[56] [  3   0 -15   6   3   3  -7   6  -2  -5  -2  18  -2  -1  14  -5  -6 -15
   3 -11 -15  10 -13 -21  -1  -1  -5   0]
[53] [ 36 -17  -9 -18  25 -23   1  11   4 -40  54  46   6  52 -12 -74  -5 -22
 -28   6  -4 -11   1 -69 -46  44  42   4]
[56] [-23  36  -2   9  -7   3  62   4 -23 -65 -48  12  13  15  36  47  27  -1
 -22   3  29 -31   0  23  19   3 -47  31]
[60] [-32   5   0   6 -46  11 -33 -13 -21  33 -16 -18  -5 -27   7  42   2  42
  22   5   3  35  20  60  34 -45 -14 -43]
[60] [ 30 -12  16  -4  43 -29  18 -11  38   1  17  -5   5 -10 -26 -11  17   3
 -16  14  14 -18  11  -7 -14  10  -3  30]
[55] [-16  -3  15   2  -4  -4  34 -24   8 -20 -24 -27  24  11   6  37 -10 -16
 -17 -20   4  -1 -18 -39 -30  32   6  21]
[55] [  3  39  27 -21 -28   7  17  23 -27  -7  11 -25   2  32 -11 -46   0  13
 -35  26  16 -72  21  48  13   8  13 -23]
[47] [ 54  -8  19 -14  33 -35 -26   8   1  40  31  27  10 -11 -14 -30  -2  -5
 -26  14  -1   3  28   9   6   4   1 -15]
[55] [ 30  18  14   2 -19   2 -12  -6  16  17 -27 -14  16 -13  14   7 -27 -34
 -40 -27 -17 -14  -4 -23   2  42   1  -9]
[60] [  7  -6 -14  -7 -17  38 -50 -21  14   4  39  41 -14 -20 -24 -55 -13   5
  -4 -19 -20  12  14  11  27   1   4 -33]
[50] [-16   1 -12   6 -15  29 -24 -35   9  -1  19  24   4 -32  -2 -24 -18  -3
  -9 -36 -35  19 -13 -13  16 -22 -20 -25]
[56] [ -8  45  -4 -13 -59  54  -5  36 -36 -20 -10  -1 -21  38  19 -40 -20 -14
 -14  -5  -7 -42   6  36  26  27  16 -31]
[55] [-22 -13  -3   8 -10  -9 -24 -15 -28   7   4   2  39  -9 -15 -19 -20   1
  -5 -11 -15 -23 -38 -45  -5 -18  10 -27]
[53] [-37 -23  -8  -7 -23   9 -20 -25 -35   7  14  36  -6   5  22  53  -2  26
  27 -10   0 108  29  27   5 -24  -5 -34]
[47] [ 38  -5 -17  20   1   0 -61  -6  52  44  -3  -9  -7 -59 -18 -34 -12 -10
   3 -14 -32 -19 -18 -23  18 -11  -3 -12]
[53] [ 20  -6 -11   7  -6 -29 -18  17   2  -5 -15  -5  10  12  -3  -5   6   2
  -2  18  14 -27  -6 -29 -12  17  23   0]
[56] [ -1 -23 -16  18  22 -10  -9 -17  21   7 -21  15   0 -35   6  50  13   3
  25  -9   3  43  -5  -8   8 -15 -24  22]
[56] [-49   1 -15  -4  -4  32  16   0  -6 -19  44  -8 -34  12 -14 -42  14  34
  39  13  -9   2  -4  33   0 -57  -2  -5]
[55] [ 12 -21 -27   3   2  13 -34  22   5  -7  -7  26 -23   6 -18  -4  13   5
  36  16  24   0   8   8  16  22  23  10]
[50] [ 23   6  11  -8  19 -49  21  26   3  -3  22 -21  -4  26  -8 -26  29  25
  -8  50  23 -35  20  14 -22 -17  12   7]
[55] [ 39   9  22  -2  28 -18  -5  27  -3  49 -11 -15  10 -17  -3 -11 -13 -26
 -15   5  -9 -33  -7   5  10   5  -5   5]
[47] [ 28  14 -17  -1  -9 -16  -7  46   4  -7  -1  -3 -32  30  19 -17  17   4
  10  32  10  -9  19  13  -7   6  18   0]
[50] [ 11 -32  10 -12 -11 -40 -45 -21  -1  38  37  -1  13   3 -18   1  -4  33
   0  16   4  52  31  -7 -24  -8  35 -43]
[47] [ 22   7 -25   1  -7   2 -21  48   4 -10  10  -2 -28  27  -6 -60   5  -4
  17  25  -1 -46  -9 -12  -6   8  34  -2]
[50] [  4  -6  -4  13 -26  18 -35 -54  40  -3 -16   4  25 -44 -17   3 -21 -11
 -29 -44 -17  -3 -14 -41  10  28  -4 -12]
[60] [ 42  -1 -11  15  20  -7  -9 -17  47   6 -28  33  -7 -40  31  46   5 -28
 -14 -28 -11  52  15 -11  13  21 -38  24]
[56] [ -1  15  -9  11  -9 -28  15 -47  37 -28  30   5  14 -14  31 -18  -1   3
 -44 -25 -43  30  -5 -53 -34 -35 -30 -16]
[50] [-16   3  20 -20  40 -27  62  31 -29  -9  50 -24  -7  55   0 -41   9   6
   7  34  -1 -16  -7  -2 -48 -32  15  16]
[50] [ 31  -8 -10   6 -12  -6 -37  29 -13  11 -49  13   8   5   4  31  -5 -19
   6   5  24 -14   1 -10  17  53  23   2]
[53] [  5  13  22  -5 -14 -16   0   6 -35  15 -17  -9  32   9  10  10 -17 -11
 -30  -2   1 -21  -3  -6   0  12   4 -21]
[55] [-17  -1  46 -19  21 -14  81  -1  -8 -22 -17 -52  16  46 -11  48  10  -2
 -12  18  46 -22   9  11 -37  45  18  48]
[60] [-23 -14  66 -27  34  18  23 -36 -21  62  42 -35  35 -21 -48 -21 -44 -14
 -20 -27 -25  -6 -17  10  -7  -9   2 -11]
[60] [-13  -1  34 -15  22  22  19  -6 -21  41  -1  -5  -3 -18  -3  39  -8  -3
   9  -9   3  35  18  62  25 -10 -24   5]
[50] [ -6 -14 -18  13 -12 -14 -15 -17  26 -14 -15  -3  -8 -16  -8  35  32  39
  22  19  28  16  19  16   7 -13  -4   6]
[60] [-18  21 -11   0 -29  59  -6  30 -36  -5 -33  10 -16  12  19   3 -22 -29
  15 -21  -8 -13 -17  21  33  22   1  -6]
[60] [-22  -8  11 -11  10  42  -2 -14 -22   1  16  22   8 -12 -35 -24 -12  -2
   3 -14   3 -20  -8  24  30   2  -6  -2]
[55] [-14  16 -21   7 -53  44 -46  -7 -10  -2  -7  18  -6 -16   5 -23 -19   1
  -1 -24 -22  -5  -6   9  36  -4  -2 -42]
[60] [-14   4  -8  -3 -42  36 -45 -15  -9  15  28   3   4  -4  -5 -58 -45 -14
 -11 -36 -49   2 -23 -33  -2  -2  24 -53]
[55] [-31 -26  27 -23 -40  44 -36 -29 -15  35  21 -31   9   8 -51 -10 -39  12
  11 -17   3  10   5  12  -2  35  58 -40]
[56] [-22 -14  16  -9  17  41   1 -12 -10  10  19  -6  14 -10 -50 -43 -26 -16
   5 -19  -9 -45 -34 -10   8  12  15   5]
[50] [ 45  -2 -13  17 -14 -34 -45  36  -5  24 -58  -3  17  -3  16  29  -6 -22
  -4   9  13 -24 -10 -33   6  40  21  -4]
[50] [-30 -30  36 -33  34  13  25 -12 -56   8  55  20  30  36 -33 -32 -32 -16
  -6 -13  -6  11 -15 -20 -27  13  28  -7]
[55] [ -9  -5   0  -2 -32  29 -12 -17   2 -10 -26   2   2   5   2  35 -14  -9
  -1 -22  10  21   7  -1   7  46  15  -3]
[47] [ 30  14 -20  10 -44  10 -26 -13  69 -28 -17 -21 -20  -5  -5 -17   6   3
 -20  -6   3 -26  14 -20  -5  45  21   0]
[53] [ 59   6 -21   5   2   3 -29  -7  79 -16  21  15 -26 -17 -13 -61   6 -13
 -25  -7 -15 -21  15 -28  -3  33   8   9]
[47] [-44 -24 -19  -8  64  22  48  35 -52 -31  34  49 -23  35  -1 -15  18  -5
  61  15   6  21 -25  11  -4 -39 -12  41]
[53] [ 17   9  -4  -8 -14  -6 -14 -11  23   0  32  14 -23  -2  11 -15  11  22
 -12   6  -8  39  42  28   2 -16  -8 -23]
[50] [ 15  31 -39  37 -14 -43  -7  39  21  10 -38 -32 -26 -19  61  19  24   8
  21  21 -25   1 -17  -9  -4 -65 -30  -1]
[53] [ 19 -29 -43  25   6 -15 -46  -1  55 -10  -3   1 -14 -24 -30 -24  21  16
  33  14   6 -22 -19 -45  -7  -3  21  16]
[60] [ 14   8  14  -4  18   3  16   3  26  28  10 -24 -24 -11   9   4  -2  -9
   4  -3 -16  24  11  21  -6  -9 -11  13]
[60] [-42   0  18  -7  26 -11  67  22 -53 -11  -7 -22  11  42  21  33   1  -8
  18  11   9   4 -24  -3 -30 -17  -2  26]
[56] [-12 -79  14   9  76  -5   0 -50  35  26 -12   1  28 -52 -72  63   9   2
  45 -11  35  24 -24 -27  -3  21   2  63]
[47] [  8 -12  20 -13  31 -16   6  -6 -18  18  27  19  19   0 -10 -12  -8  -6
 -14   0  -5  11   4  -4  -6  -6  -4  -5]
[55] [-52  -6 -26  24  24  -2  35  -8 -15 -31  -9   8   7 -14  19  21  16   6
  33  -7 -13   8 -47 -26  -5 -65 -40  25]
[50] [  9   7   1  -1  -4  -6  23  25  13  -7 -19 -35 -19  30  16  19   4 -11
  10  12  10  -2   2  -6 -26  29  23  23]
[50] [-38 -19  11  -4   1   7  14 -25 -13  21  11 -16   1   0  10  40 -16   3
  22 -19 -17  70  -6  -4 -22 -20   0  -6]
[53] [-62 -27   6 -20  38  45  61  -5 -59 -34  29  37   6  50   8   7 -28 -39
  27 -36 -15  52 -38 -35 -33  14   8  28]
[55] [  7 -39 -32   3 -37 -20 -65 -34   7 -31  17  49  22  14 -14  -7  -3  20
  -8  -6  11  37  12 -64 -20  34  43 -37]
[47] [ -7 -34 -19  -7  27   8  -6 -28  10 -30  30  72 -19  -7 -13  22  33  29
  25   6  28  71  41  32  18  -6 -19  15]
[56] [ -1 -16  15 -11  22 -10  12 -17  -3  -7  31   3  25  13 -26 -34 -13 -10
 -19  -7  -5 -17 -16 -42 -28  14  19   3]
[56] [-13 -16  -9  -3   8  18  12  -1  -3 -32   0  17  -1  22  -9   0  -1 -12
  12  -7  11   1 -11 -23 -11  30  16  21]
[56] [  7  42  24  -3 -67  41  -6 -23  24   0 -45 -40   2 -16   3  24 -17  -5
 -45 -25   7 -32  25  41  32  52  -4 -18]
[53] [ -2  -1  13 -16  25  -4  27   5 -38 -24  19  40  20  27  -1 -15   0 -12
 -20   2  11  -9   2  -3  -2  12  -5   6]
[53] [ -7  -7  -7   2 -17   4  -7   7 -10   1 -28  -1  -8  11  18  48   0  -1
  20  -1  13  36   8   6   0  19  10   1]
[53] [ 14  10   0   5  -4 -22   0  11  -3  -8  -3 -14  23  14   3 -35 -14 -19
 -27  -1 -14 -49 -29 -54 -24  12  16  -6]
[47] [ 24   7 -39  33  -3 -21  12  17  66 -38 -55 -31 -25  -2  26  33  30  -9
  17  10  12 -19 -16 -42 -22  22   0  51]
[53] [ 11  16 -16   9   2  12  13  10  -8 -42 -45  49   1  -3  27  37  18 -17
 -12  -7  24  -6   9  15  35  28 -35  27]
[47] [-23   1  -2 -21 -24  24 -27  18 -51  15  50  19 -15  27  -7 -53 -15  19
  16  10 -15  14  12  32   9 -30  23 -52]
[60] [-13  -1  23   0 -20 -22  -7 -14  -2  20  12 -67  40   5 -36 -46 -26   7
 -23   3 -14 -71 -39 -52 -36  -5  40 -26]
[56] [ 30  -7  -4  -6  -5 -14 -29  14 -31   1  -3  45  26  23  19 -10 -28 -39
 -28 -17 -12  13  -7 -53 -11  46  22 -21]
[47] [-11  34   5 -17 -20  28  29  40 -31  -6   4  -8 -40  40  32  -3   4   2
  10  15   2  11  27  65  11  -7  -2  -7]
[47] [ 37  -3 -12  -8   4 -10  10 -18  59 -47  18  31 -29  16   7   4  31  10
 -18   8  23  39  53   4 -15  41   1  24]
[-28   2   0   9  48   6  38  26 -46  -8 -16  17  14 -10  -6   4  15  -6
  24  12  12 -47 -37  20  29 -41 -39  34] => [56]
[-23  -1  51 -13   9  10  19   3 -19  64  -1 -78  13  -7 -32   7 -27  -1
  10   2  -4 -29 -17  28  -7  -9  18  -3] => [53]
[-29  50   6  -3  13  30  89  36   4  -9   5 -50 -59  25  60   6   7 -18
  21  -2 -35  22  -6  47 -17 -48 -39  34] => [50]
[ 13   9   8 -12  -5  28  -1 -12  15   5   0  23 -26 -13  10  28   7   3
  -5  -9   9  48  48  62  31  15 -23   1] => [53]
[-37 -51  22 -12  14  14  -6   2 -38  44  -5 -35  18  20 -36  34 -34 -13
  49  -8  10  23 -33 -27 -30  30  58   6] => [53]
[-10  -7  19  -9  -1  15   5  -7   3  19   6 -29   0   2 -20  -1 -15  -3
   6  -6  -1  -3  -4   4  -9  13  18   1] => [55]
[-12  -2  37  -1  37  -1  41 -16  12  24  -2 -50  21 -22 -29   4  -9 -10
  -7  -7  -4 -39 -27  -3 -10  -8 -12  30] => [60]
[ 23  24  36   3  27  28   6   7   6  58 -30 -27  14 -55 -15  -6 -28 -43
 -23 -27 -22 -57 -24  28  44   6 -35  15] => [47]
[  0   7  -7   0  -7  27 -14  11  18  13  17 -18 -27  -8 -16 -45  -6   1
  15   0 -17 -21  -7  14   8 -12  10  -6] => [55]
[-17  -4  -9  10  10  10 -16   0 -11  26   9   3   0 -29  -2 -16 -10  -1
  21 -10 -28   3 -27  -1  14 -48 -18 -12] => [55]
[ -2   6   0 -13   3  14  14   9   1 -18  28   7 -20  22  -8 -34   8   7
   2  11   4  -7  14  19  -3   1   8   3] => [50]
[-17   0 -53  30 -42   5 -42 -11  17 -56 -29  22   2 -20 -17 -11  34  41
  15  16  27 -53 -12 -10  33 -16  -5  -7] => [60]
[-30 -13 -26   8  -2  -3   4 -14 -24 -42   9  42  14  14  16   2   3   2
   7 -11  -7  26 -20 -40 -12 -17  -8  -4] => [60]
[-13 -11  20 -13  37  16  35 -22  -8 -15  23  22  17   1 -20 -10  -8 -17
 -14 -18   0  -3  -9  -7  -3  12 -12  23] => [47]
[ 25   4   9  -5  24 -10   8  22   5  17  -2   0 -13  -1   3   4  10  -5
   3  15   8  -1  16  26   7   2  -8  16] => [55]
[ 10  -7  17  -6  14  -9   0  30 -47  31 -18  -2  30  22  14   4 -40 -52
  -8 -17 -17  -9 -37 -49 -20  33  24  -3] => [50]
[ 33   5   1  11  31 -22 -26  17  11  53  17  -7   5 -39  -3 -49 -15 -19
  -6  -3 -43 -27 -28 -21   5 -42 -15 -12] => [55]
[ 41  -3 -32   6 -55   6 -75  -2  49  -2 -17  16 -37 -13  -4  12  22  33
   9  17  28  26  59  36  30  36  24 -26] => [50]
[ 32   3 -16  15   0 -14 -20 -13  63   1  -2 -10 -16 -32  -2 -10  14   7
  -7   0  -8  -2   9 -11   0  -4 -10   8] => [60]
[ -6  10 -19  21  24   3  14  12  10   0 -14  -1 -10 -26  19  -2   5 -15
  18  -9 -24 -10 -34 -12   8 -40 -35  22] => [55]
[  5  -1  24 -18  29  20  30  -6  -7 -17  14  21  12   9 -26 -20  -4 -18
 -23  -7  15 -30   4  10   8  35  -4  23] => [47]
[ -7 -18  -1   6  -5 -20 -49 -24  -7  57  37  -5  19 -33  -3 -26 -29   8
   3 -17 -51  39 -21 -35 -13 -56   3 -53] => [47]
[ 15   7   9  -7   6 -45   0   8 -39 -14  19  26  41  20  -3 -38   4   7
 -42  21   8 -45  -1 -22  -7 -10   1 -23] => [53]
[ -2  16  -9   5 -39   3 -22 -21  20  12  11  -9 -15 -15  28   3  -7  13
  -9 -15 -31  48  17   7  -2 -27 -11 -37] => [53]
[  2  10  -3  -7 -34  40 -23   9  -4  -1 -16   6 -19   6  -4   2  -6  -1
   5  -4  12  -4  20  37  29  33  14 -13] => [55]

[76] [ 20 -39  29  21 -59  17 -19  62  42   5 -10 -19  16 -24   3  12  29  25
 -40 -13   1   1 -12 -20 -29  47   3 -39]
[75] [-10   4 -20  13  26 -13  -4  -5  20  20  10 -16 -10  23   3   3   9 -10
  25   2   5  29 -15  21  22   2  13  10]
[77] [-14   7 -19  12  19 -37 -25  21   4  16 -17  -2 -13   1  -7 -17   8  21
  -9  10 -14  33 -21 -22  -1  -9  -5  15]
[75] [-43  29 -43 -18  35 -43  -2 -39 -67  22  -3  -6  10  11  21 -21   7 -28
  44  30  -3  35   7   2  52 -32  -6  28]
[77] [ -5 -36  -3  17  -7  24  12  40   4  11 -27 -14 -18 -42   9 -21  46  -2
 -10   9  25  11  29  11  76   9 -48 -25]
[67] [-12  10 -21  -8   0 -43 -22   1  17  13   3  -5   5  35   7  15  17 -30
  43  18 -31  13 -25  10 -13  19  37  23]
[77] [-34  39 -33  24   1 -29 -20   8 -13   4  -7 -12   0  -4  21 -43  -6  34
   6 -28  -1  65 -11  16  11 -11  -5 -17]
[74] [  8  39 -36  -7  24  -6   0 -57 -37 -11 -16  15 -14  32  -7   5 -33  21
   1  31 -22  -5 -16 -16 -33 -31  17  13]
[74] [ 14  -3  23 -25  -3  52  34 -41 -21 -22  17   6  14 -12   1  21 -33 -16
  -3   1   9 -47  31  14  -7 -14  -2 -11]
[76] [-18 -10  37 -13   3 -11 -19  56  34  -9   0   7   3 -50 -14 -15 -17  10
 -28 -24 -26  -3  11  -9 -28  -9 -20   6]
[67] [ 25 -17  24  23  -4  37  15   4 -16  -4  -2   3  -5 -24 -15 -11 -10  49
 -62 -19  43  -5   7 -34   3 -12 -32 -22]
[67] [ 13  11  -7   1 -36 -32   4   2  10 -22   1  33 -10  45   8  -7  40 -44
  53 -19   5 -23  -2  27  12  41  17  14]
[77] [ 32 -51  24 -18  28 111  49 -58  21  21  34 -50  16  -5  -3  84 -31 -27
  -8  46  18 -45  19  27   8  -7  22 -25]
[74] [  9  -7   1   9  -8 -40 -16 -10  -9  31  27 -11  28  51   0  21  23 -12
  11   0  21  16 -40 -32 -12  25  38  24]
[76] [-15   1  16 -19  16 -13  22  14  16 -23  11  34 -22  -9  -3 -25  15 -58
  46 -29   9 -28  40  48  53  -2 -28  28]
[67] [  3   1  15  10  32  45  26 -11   1 -11   9   1 -19 -30 -12 -15 -35  27
 -30 -25  29  -2  24  14  20 -34 -34 -14]
[76] [ -2  26 -11 -19 -42 -25   0 -14  -5 -27   3  23  11  32  21   1  16 -46
  59 -10 -21 -22   4  34 -12  31  29   4]
[76] [-20 -14   6   4 -10  -9   2   5 -28  27  20 -24  32  -9  21  -9  26 -17
  10 -11  36  28   8  -2  48   9  -8  -6]
[76] [ -8 -39  54  -2 -27   0   1  86  59 -15   6  14  -5 -51  -6 -22  33 -30
  -3 -48   9 -21  34  25  28  30 -37  -4]
[75] [-15 -20  -2 -16  27 -22 -11 -10 -39  42   3 -22  26  -4  -3  15  10  -9
 -10  44   2  16 -10 -49  14 -18   0  28]
[77] [-19   2  -4 -35   7 -33 -31  19  -4   2 -27   6   7 -22  -8   8 -11  -3
  -8  46 -67  -9  -6 -35 -47 -15   6  24]
[74] [ -8   5  12 -17  -1  33   7  14  12 -30 -17   9 -11 -50  -1 -10 -32  12
 -17  -4 -30 -21  32  20 -16 -20 -24 -21]
[76] [ 12 -20 -14  -1   0   2  -9 -10 -29  25 -24 -16   7   3  -4  21  15  16
 -26  55  -6   2 -17 -50  -6  -3   3   0]
[67] [ 46  -5  -9  16 -25  35  22 -38 -21 -12 -10   9  -9  32  -3  18   8  16
 -14  14  27 -29  -7 -15  -5  14   8 -19]
[75] [ 61  -8 -17  30  -7  30  19 -31 -16 -12 -31  23 -39  37 -24  12  12  41
 -37  26  28 -31 -19 -39  -9   5  -6  -8]
[67] [ 77   0 -18  46 -58  19  28 -32  -5 -29 -15  37 -34  80  -6   7  48  11
   5 -14  57 -39 -22  -4   7  54  15 -21]
[75] [ 20   2  15  11  -8   1 -14  36  73 -26  -7  20 -30   5 -23   6 -14  19
 -13 -23 -31 -18 -17  12 -57  17  14  -1]
[67] [-15 -15   7 -48 -40 -32 -27   5 -41  15  -9 -11  58 -10  18  29  18 -35
  10  53 -47 -18  -4 -45 -38  17  27  13]
[75] [-53  25  -1  -9  30 -20 -10  25  52  -2  27 -13  -2 -19  15 -20 -22 -31
  50 -41 -28  36  14  76  15 -10   6   7]
[76] [ 38  -1  -8  11 -25  20 -23   5  28 -11 -34  -2 -12  10 -16  31 -19  56
 -48  32 -44 -15 -37 -38 -90  12  29 -23]
[75] [-37   6  -6   2  59  19  18  -8  19  16  26 -26 -11 -21   8 -12 -22 -17
  26 -18  15  34  23  59  58 -32 -17   1]
[67] [  5   3   2  27  12   8   7  13  21  -6   2   6 -25  -2  -9 -22  -2  22
 -13 -32  25  14   1  14  18  -4 -19  -7]
[67] [ 10  19 -25  39  38  -2   6 -11  48   2  10   2 -46  44 -13  -7  -5  14
  18 -26  19  26 -24  39  16  -1  11   7]
[74] [ -5  16  -7   1  14  -2  -5  -9   0  -3  -1   1  -5   0  -4  -4 -22  17
  -6  -2 -10   9  -6   0 -17 -15   3   1]
[74] [-17 -18  56 -32 -19   9  -2  20  -3  -1  35 -10  52 -45   5   9 -23 -17
 -17 -27  -1 -16  22  -9 -25  -1  -1  -3]
[77] [-14  42  16 -47 -40 -44 -19 -19 -41 -34  14  33  46   8  11  -2 -32 -20
  19 -17 -43 -29   1 -17 -77   1  32  19]
[76] [  5  20  -8 -12 -17 -12 -24  -5   2 -13 -16   6   8   7  -3  14 -25  23
 -13  18 -49  -7 -22 -22 -74   0  29  -2]
[77] [-15  10 -10 -25   2  12 -10   9  16 -18 -28   0  -9 -32   4   6 -24   0
   3  29 -62 -13  13  17 -31 -14   1 -10]
[75] [ -2 -32  31 -15 -15 -37 -41  48  34  27   8 -15  33  -5 -13  31  11  -4
 -22  17 -35   0 -33 -50 -60  24  30  22]
[77] [ 25 -17  34 -11 -16 -18   9 -19 -27   6  34  19  29  35 -12  20  14 -27
  -1 -12  38 -34  -9 -39 -10  18  16  31]
[74] [-29  -2  22 -22 -12 -17 -22  44   1  -6  -9   1  20 -53   3 -18 -11   5
 -18  -7 -34   4  16 -13 -23  -9 -17  -2]
[75] [-21 -19  24   3  13  -5 -17  42  70  22  33 -31  13 -12   0  16  -4 -16
  10 -25 -11  25 -10  30  -9  15  19   2]
[74] [ 14 -16  49   9  -8  38   7  11  61  -1  52 -20  22  -2  -6  29 -32   4
 -15 -52  18  -7  -7  25 -40  18  27 -18]
[77] [ -1   0  23 -70 -20  -3 -11  -3  -4 -31 -15  25  22 -24  -7  35 -31 -36
   5  46 -83 -71  17 -18 -81  -6  21  21]
[74] [-17  26 -37 -21  18 -12   3 -25 -62 -14 -45  22 -19 -18   4 -27  -6   6
   4  44 -27  -5  22 -14  20 -39 -31   9]
[ 13 -15  22 -15 -12  11   4 -14 -33   4   6   0  26  -8  -6  17  -8   5
 -29  14   9 -23   2 -42 -21  -5   0   2] => [67]
[ -9   4   3  -2  12 -15  -5   6  10   4   9   1   0   3  -3  -2  -3  -9
  10  -8  -3   6  -3   6   0  -2   4  13] => [67]
[ -8  43 -13  14  11   5 -17 -31  -3  -1  17 -19  16  11   4   2 -62  58
 -24 -22 -14  39 -31  -4 -66 -23  32 -19] => [76]
[ -1  26 -10 -16 -28 -21  -6  -7 -35 -28 -21  30   3   1   7 -18   0   0
   7   3 -22 -18   8 -11 -21   0  -3   2] => [75]
[-12  -7   6  21 -14   7  18   0  -9  15  33 -21  20   5  25 -15  28 -22
  26 -42  59  29  13  35  66  20  -7 -18] => [76]
[ 27  -6  12  32  42  12   5 -20  13  20  25  -6 -13  28 -32  12 -26  44
 -44 -16  42  14 -33 -32 -16 -18   6  13] => [67]
[ 15  -5  -7   5 -10  25   7 -14 -15  -2 -13  -6  -1  -3   2   8  -1  17
 -17  17   4  -6   1 -11  -3  -1  -3 -19] => [67]
[ 12   8   7  13 -39   8 -13  16  32 -16   2  -3   8   6   6   6  -9  22
  -9 -25 -14   2 -16  10 -49  26  24 -28] => [76]
[  6 -29   9  20 -22  30  16  -5  -1  28  29 -39  29   7  22  17  28 -13
   7 -14  52  19   1  15  43  29   8 -29] => [75]
[ 49  -1  -8   2   5  75  46 -80 -36 -17   0   4 -11  25  -7  35 -28  15
 -18  27  30 -46   9  -2  -4 -15   6 -22] => [67]
[-15  39   6 -10  -7 -15  -7  -1  20 -30  17  17   4   4   5 -13 -34  -4
  22 -43 -25  -1   2  36 -40  -2  18   1] => [76]
[ 11 -11  -7   6  -5   7   5  -6  -6   6  -7  -3  -4  10   1   8  16  -2
   0  15   9  -4  -3  -6  13   8   0  -3] => [76]
[ 17  -5  27  32  40  25  18  -1  14   1  24   6 -22  -7 -30 -16 -30  45
 -49 -46  55   8  -2 -12  10 -27 -28   2] => [67]
[ 24 -31  11  28  10  30   7   9  45  20  15 -23 -11  13 -12  25   8  12
 -18  -5  28   6 -18   4   6  16   9 -11] => [75]
[-19   8 -16 -16  12 -21  11 -30 -47  13  10   0  14  15  16  -7  17 -40
  40  13  16   6  13   8  49  -8  -3  21] => [76]
[  5 -15  10  21 101  79  43 -15  50   3  12 -12 -62 -36 -35  -1 -55  29
 -35 -10  30   0  28  42  47 -63 -46  -3] => [75]
[ 14  18 -67  66   3   7 -11  13  55   5 -39 -18 -62  37   8 -15  28  46
  12   3  -2  56 -36  43  23  23   9 -37] => [67]
[-16 -35 -33  13  59  36 -10  26  41  42 -42 -52 -37 -43  -8  17   2  28
 -27  71 -34  38  -4   4  33 -28 -22 -15] => [77]
[-23  15 -24   2  30 -27  -8  -6   8  16   6  -9  -8  17   5  -6   3 -15
  33   4  -9  30 -10  22  21  -8  10  18] => [75]
[ 31   7  -4  -2 -20  13  11 -20 -38 -27 -30  32 -15   3 -11  -6  -3  25
 -29  16   2 -36   6 -35 -18  -7 -16  -6] => [75]
[ 10  55 -37  22 -29   7   5 -65 -13 -15  25 -10  16  66  30   9 -24  13
  39 -31  10  25 -29  43 -32  19  58 -31] => [76]
[ 19  11  -9   3 -35 -12  14  -7   5 -29  -3  33 -16  38   8  -7  33 -36
  45 -18  11 -29   7  32  17  35   8   3] => [67]
[-37  42 -26  -3 -17  -7 -15  11  -7 -23 -20  -3   1 -30  28 -36 -20  19
  15 -17 -37  32  14  37  -8 -11  -7 -30] => [77]
[ 26 -19  12  -5 -33   5 -11  36  40 -22 -30  20 -18  -6 -14  15  15   1
 -14  16 -36 -40  -4 -11 -42  27   4  -5] => [76]
